Below is a small trained network, with its code and all its weights. Each question gives an input and a class and asks what happens when units are switched off, that is, made to give their printed mean instead of their output.

import numpy as np


def w(rows, s, z=0):
    codes = np.array(rows[::2]) - 128.0
    scale = np.full(codes.shape[1], s)
    scale[-1] = z or s
    return codes * scale


def f(y):
    return y / 2 * (1 + np.tanh(0.7978845608 * (y + 0.044715 * y**3)))


def log_softmax(a):
    a = a - a.max(-1, keepdims=True)
    return a - np.log(np.exp(a).sum(-1, keepdims=True))


def net(x, mask):
    res = np.array(x, float).reshape(1, 6) / 4 @ E
    y = f(res @ A[0][:, :-1].T + A[0][:, -1])
    res = res + np.where(mask, y, B[0][:, -1]) @ B[0][:, :-1]
    return log_softmax(res[-1] @ U[:, :-1].T + U[:, -1])


A, B = {}, {}
E = w([
[65,135,165,126,159,187,156],'x0',
[113,126,109,139,117,48,253],'x1',
[133,88,138,81,31,130,117],'x2',
[54,71,217,163,161,30,70],'x3',
[126,24,88,217,116,169,148],'x4',
[21,102,4,45,190,101,77],'x5',
],0.0055)
A[0] = w([
[106,76,178,134,162,91,101,130],'N0',
[163,161,111,88,137,171,169,87],'N1',
[129,155,177,150,59,127,134,55],'N2',
[142,47,91,216,152,150,121,173],'N3',
[114,122,50,118,150,90,96,113],'N4',
[108,128,123,120,118,86,216,166],'N5',
[138,156,131,122,163,83,172,200],'N6',
[110,72,125,180,131,170,133,232],'N7',
[153,125,108,142,110,50,160,247],'N8',
[109,116,188,165,137,78,91,42],'N9',
[169,156,94,100,149,176,154,86],'N10',
[134,128,147,131,119,185,30,254],'N11',
[119,195,174,55,105,110,129,171],'N12',
[157,141,178,160,118,136,144,62],'N13',
[149,181,64,118,110,176,166,74],'N14',
[149,254,130,69,157,114,112,115],'N15',
[154,159,104,103,115,171,169,49],'N16',
[112,103,90,69,166,127,102,103],'N17',
[158,127,180,125,60,166,128,146],'N18',
[72,119,99,83,140,120,115,58],'N19',
[85,98,174,141,130,80,121,100],'N20',
[176,103,154,96,143,164,35,180],'N21',
[160,155,149,183,83,109,138,96],'N22',
[157,150,68,133,115,169,158,76],'N23',
[81,127,166,111,129,179,74,206],'N24',
[99,135,112,196,176,159,151,221],'N25',
[58,135,169,117,142,179,179,210],'N26',
[72,112,42,84,115,93,159,112],'N27',
[111,140,126,169,117,101,106,188],'N28',
[87,189,190,71,108,101,99,123],'N29',
[144,204,136,146,217,108,110,197],'N30',
[83,100,128,122,145,97,110,48],'N31',
[107,103,168,130,155,104,136,91],'N32',
[136,136,86,106,88,197,168,112],'N33',
[115,119,110,109,140,101,94,84],'N34',
[180,110,163,133,137,137,161,62],'N35',
[81,124,81,113,129,101,117,91],'N36',
[158,151,82,117,127,166,165,66],'N37',
[112,131,151,149,114,27,137,158],'N38',
[88,124,89,94,148,126,120,95],'N39',
[108,118,69,91,155,149,129,47],'N40',
[84,77,58,119,116,150,121,107],'N41',
[155,137,153,165,102,126,147,57],'N42',
[188,147,163,179,150,124,136,115],'N43',
[169,129,110,100,87,58,130,246],'N44',
],0.0094,0.002)
B[0] = w([
[190,67,121,116,156,124,52,201],'N0',
[130,75,150,129,176,99,94,174],'N1',
[84,174,182,145,117,125,117,164],'N2',
[47,112,119,29,66,36,182,238],'N3',
[113,198,154,195,113,185,132,205],'N4',
[172,47,100,152,154,253,179,200],'N5',
[121,66,73,141,110,146,159,175],'N6',
[114,114,108,61,87,66,183,217],'N7',
[181,116,86,125,122,199,193,206],'N8',
[179,121,141,162,188,124,34,185],'N9',
[126,64,171,140,157,79,65,177],'N10',
[108,102,89,83,139,193,201,253],'N11',
[73,90,114,90,77,102,178,203],'N12',
[85,179,173,209,154,143,109,165],'N13',
[163,74,178,124,177,98,28,203],'N14',
[95,85,134,72,118,95,189,226],'N15',
[161,114,170,144,188,96,32,166],'N16',
[42,192,154,184,117,153,109,203],'N17',
[98,176,115,169,60,92,137,203],'N18',
[88,175,191,179,150,150,125,190],'N19',
[184,89,144,112,184,139,45,187],'N20',
[111,102,69,106,171,204,186,228],'N21',
[104,197,161,161,171,169,150,179],'N22',
[153,65,203,103,175,97,58,182],'N23',
[173,142,82,90,128,202,145,213],'N24',
[90,141,45,100,80,82,150,199],'N25',
[201,130,34,100,122,182,137,191],'N26',
[130,177,158,193,142,182,159,243],'N27',
[142,123,105,125,145,124,132,155],'N28',
[62,74,93,54,134,67,114,201],'N29',
[65,106,35,104,51,66,173,201],'N30',
[148,144,172,147,172,129,82,161],'N31',
[166,101,140,133,159,142,52,152],'N32',
[145,65,129,138,146,67,73,202],'N33',
[125,159,160,148,141,166,117,153],'N34',
[97,161,193,213,152,128,165,152],'N35',
[124,181,164,183,148,150,120,182],'N36',
[187,69,156,150,199,83,61,172],'N37',
[160,91,100,129,154,160,83,203],'N38',
[70,177,180,160,113,121,128,185],'N39',
[106,187,183,164,172,108,73,182],'N40',
[35,169,199,144,88,104,157,212],'N41',
[83,168,191,148,141,147,155,155],'N42',
[58,214,146,169,98,157,146,186],'N43',
[164,156,64,102,119,168,197,206],'N44',
],0.0048,0.0042)
U = w([
[82,254,245,194,164,144,115,21],'0',
[171,24,194,112,229,76,43,1],'1',
[132,84,89,103,166,201,173,244],'2',
[66,74,120,66,94,27,168,112],'3',
[107,123,86,117,96,87,130,206],'4',
[161,143,84,109,151,172,135,165],'5',
],0.0078,0.0016)

Each question gives the input, the list of numbers given to net, and the class t.
The units are the neurons (one row each of A and B). Each row of codes is followed by its name. A weight is (code - 128) times the scale printed after its matrix; where a second scale follows, it is the last column's (A, B and U).
mask holds one flag per neuron, in row order. A switched-off neuron (its flag False) gives its mean, the last column of its row in B, instead of its output. The means were averaged over made-up inputs and are rounded, as every weight is.
A unit's drop is (log p(t) with every unit on - log p(t) with that unit switched off) / (log p(t) with every unit on - log p(t) with every unit switched off).
The circuit of an input: a set's keep is (log p(t) with only the set's units on - log p(t) with every unit switched off) / (log p(t) with every unit on - log p(t) with every unit switched off). Starting from the 12 units with the biggest drops (on a tie, the unit counted first), units are removed one at a time, each time the one whose removal leaves the highest keep (on an exact tie, the one counted first), for as long as the keep stays at least 0.8.
circuit, biggest first: the units of the circuit, biggest drop first
most important unit: the unit with the biggest drop
top k neurons: the k neurons with the biggest drops, biggest first
drop when u is switched off: that unit's drop, to one decimal
input [-5,2,-7,2,8,4], class 3: circuit, biggest first => [N3]
input [2,-5,8,0,8,2], class 3: circuit, biggest first => [N3, N7]
input [2,4,-7,2,-8,2], class 3: top 4 neurons => [N30, N15, N29, N12]
input [6,8,0,5,2,-6], class 2: circuit, biggest first => [N5, N26]
input [-8,8,-6,3,-2,6], class 2: circuit, biggest first => [N5, N8, N38]
input [7,8,-2,2,1,-4], class 2: circuit, biggest first => [N5, N26]
input [-6,7,1,1,5,2], class 2: circuit, biggest first => [N5, N8]
input [0,5,-1,3,-5,2], class 2: circuit, biggest first => [N5, N3, N8, N6]
input [2,-6,-3,-3,-8,4], class 3: circuit, biggest first => [N15, N30]
input [4,8,-8,8,-5,4], class 1: circuit, biggest first => [N20, N0]
input [-4,4,5,7,5,-4], class 1: circuit, biggest first => [N20, N9]
input [5,4,-7,2,1,-5], class 4: top 2 neurons => [N25, N30]
input [5,-7,-8,-4,6,-6], class 4: circuit, biggest first => [N3, N25, N7]
input [7,1,-5,-3,8,-3], class 3: most important unit => N3
input [-2,-6,-3,-8,-7,8], class 0: circuit, biggest first => [N17, N40]
input [4,7,-3,-2,8,-1], class 3: top 3 neurons => [N3, N7, N25]
input [-5,-6,-2,4,-2,-4], class 2: top 2 neurons => [N21, N11]
input [4,8,0,4,2,6], class 2: top 2 neurons => [N5, N26]
input [0,0,7,5,7,-7], class 0: drop when N35 is switched off => 0.2
input [-6,-4,5,-6,6,0], class 1: drop when N23 is switched off => 0.3
input [-5,7,5,3,-6,2], class 2: drop when N38 is switched off => 0.1
input [6,8,6,6,2,-4], class 2: most important unit => N5
input [6,-3,-2,7,3,7], class 0: drop when N39 is switched off => 0.1
